Below are the code and all the weights of a small trained network. Each question names an input and a class and asks about switching units off, where a switched-off unit gives its printed mean instead of its output.

import numpy as np


def w(rows, s, z=0):
    codes = np.array(rows[::2]) - 128.0
    scale = np.full(codes.shape[1], s)
    scale[-1] = z or s
    return codes * scale


def f(y):
    return y / 2 * (1 + np.tanh(0.7978845608 * (y + 0.044715 * y**3)))


def log_softmax(a):
    a = a - a.max(-1, keepdims=True)
    return a - np.log(np.exp(a).sum(-1, keepdims=True))


def net(x, mask):
    res = np.array(x, float).reshape(1, 6) / 4 @ E
    y = f(res @ A[0][:, :-1].T + A[0][:, -1])
    res = res + np.where(mask, y, B[0][:, -1]) @ B[0][:, :-1]
    return log_softmax(res[-1] @ U[:, :-1].T + U[:, -1])


A, B = {}, {}
E = w([
[155,181,247,214],'x0',
[43,127,54,255],'x1',
[193,125,189,131],'x2',
[80,105,209,192],'x3',
[186,72,218,145],'x4',
[106,74,135,109],'x5',
],0.0071)
A[0] = w([
[179,70,127,126,181],'N0',
[173,156,163,114,157],'N1',
[95,151,149,95,252],'N2',
[115,69,178,190,133],'N3',
[43,171,131,174,255],'N4',
[104,188,134,87,253],'N5',
[101,182,194,113,229],'N6',
[183,105,118,134,99],'N7',
[173,105,61,147,1],'N8',
[67,140,126,137,254],'N9',
[64,151,110,177,241],'N10',
[134,161,147,118,100],'N11',
[109,68,167,129,148],'N12',
[144,145,5,162,231],'N13',
[109,58,97,138,27],'N14',
[111,40,198,65,154],'N15',
[67,163,38,136,213],'N16',
],0.015,0.0042)
B[0] = w([
[58,214,136,91,171],'N0',
[70,119,166,174,181],'N1',
[105,95,91,224,167],'N2',
[95,241,193,89,185],'N3',
[117,21,224,166,217],'N4',
[158,38,254,202,181],'N5',
[49,91,147,231,187],'N6',
[141,102,179,67,142],'N7',
[111,148,146,93,142],'N8',
[81,34,187,183,184],'N9',
[96,30,165,115,211],'N10',
[93,188,124,183,137],'N11',
[54,195,97,74,161],'N12',
[152,65,224,96,243],'N13',
[48,159,105,162,147],'N14',
[94,141,32,38,211],'N15',
[157,48,215,72,246],'N16',
],0.0076,0.012)
U = w([
[58,41,234,254,253],'0',
[50,94,40,77,160],'1',
[205,121,52,239,3],'2',
[182,2,220,130,203],'3',
[113,180,244,194,6],'4',
],0.0067,0.0043)

Each question gives the input, the list of numbers given to net, and the class t.
The units are the neurons (one row each of A and B). Each row of codes is followed by its name. A weight is (code - 128) times the scale printed after its matrix; where a second scale follows, it is the last column's (A, B and U).
mask holds one flag per neuron, in row order. A switched-off neuron (its flag False) gives its mean, the last column of its row in B, instead of its output. The means were averaged over made-up inputs and are rounded, as every weight is.
A unit's drop is (log p(t) with every unit on - log p(t) with that unit switched off) / (log p(t) with every unit on - log p(t) with every unit switched off).
The circuit of an input: a set's keep is (log p(t) with only the set's units on - log p(t) with every unit switched off) / (log p(t) with every unit on - log p(t) with every unit switched off). Starting from the 12 units with the biggest drops (on a tie, the unit counted first), units are removed one at a time, each time the one whose removal leaves the highest keep (on an exact tie, the one counted first), for as long as the keep stays at least 0.8.
units of the circuit, in order: the units of the circuit, biggest drop first
top k neurons: the k neurons with the biggest drops, biggest first
drop when u is switched off: that unit's drop, to one decimal
input [-8,3,0,5,-7,-4], class 3: units of the circuit, in order => [N16]
input [1,-8,2,0,-3,-8], class 0: units of the circuit, in order => [N6 N1]
input [4,3,6,2,1,2], class 4: units of the circuit, in order => [N3 N5 N16]
input [1,2,-1,-3,-5,-8], class 3: units of the circuit, in order => [N16 N13]
input [8,5,7,0,6,1], class 4: units of the circuit, in order => [N3 N9]
input [8,6,8,7,8,5], class 4: top 2 neurons => [N3 N12]
input [3,6,-6,-1,-5,-4], class 3: units of the circuit, in order => [N16 N13]
input [1,2,-3,1,5,3], class 1: top 3 neurons => [N5 N13 N16]
input [-7,5,-1,6,-7,-6], class 3: top 3 neurons => [N16 N13 N6]
input [1,-5,6,1,4,6], class 1: drop when N15 is switched off => 0.3
input [3,-5,7,-5,-4,-3], class 0: drop when N9 is switched off => -0.1
input [2,-2,5,6,0,4], class 4: drop when N3 is switched off => 0.3
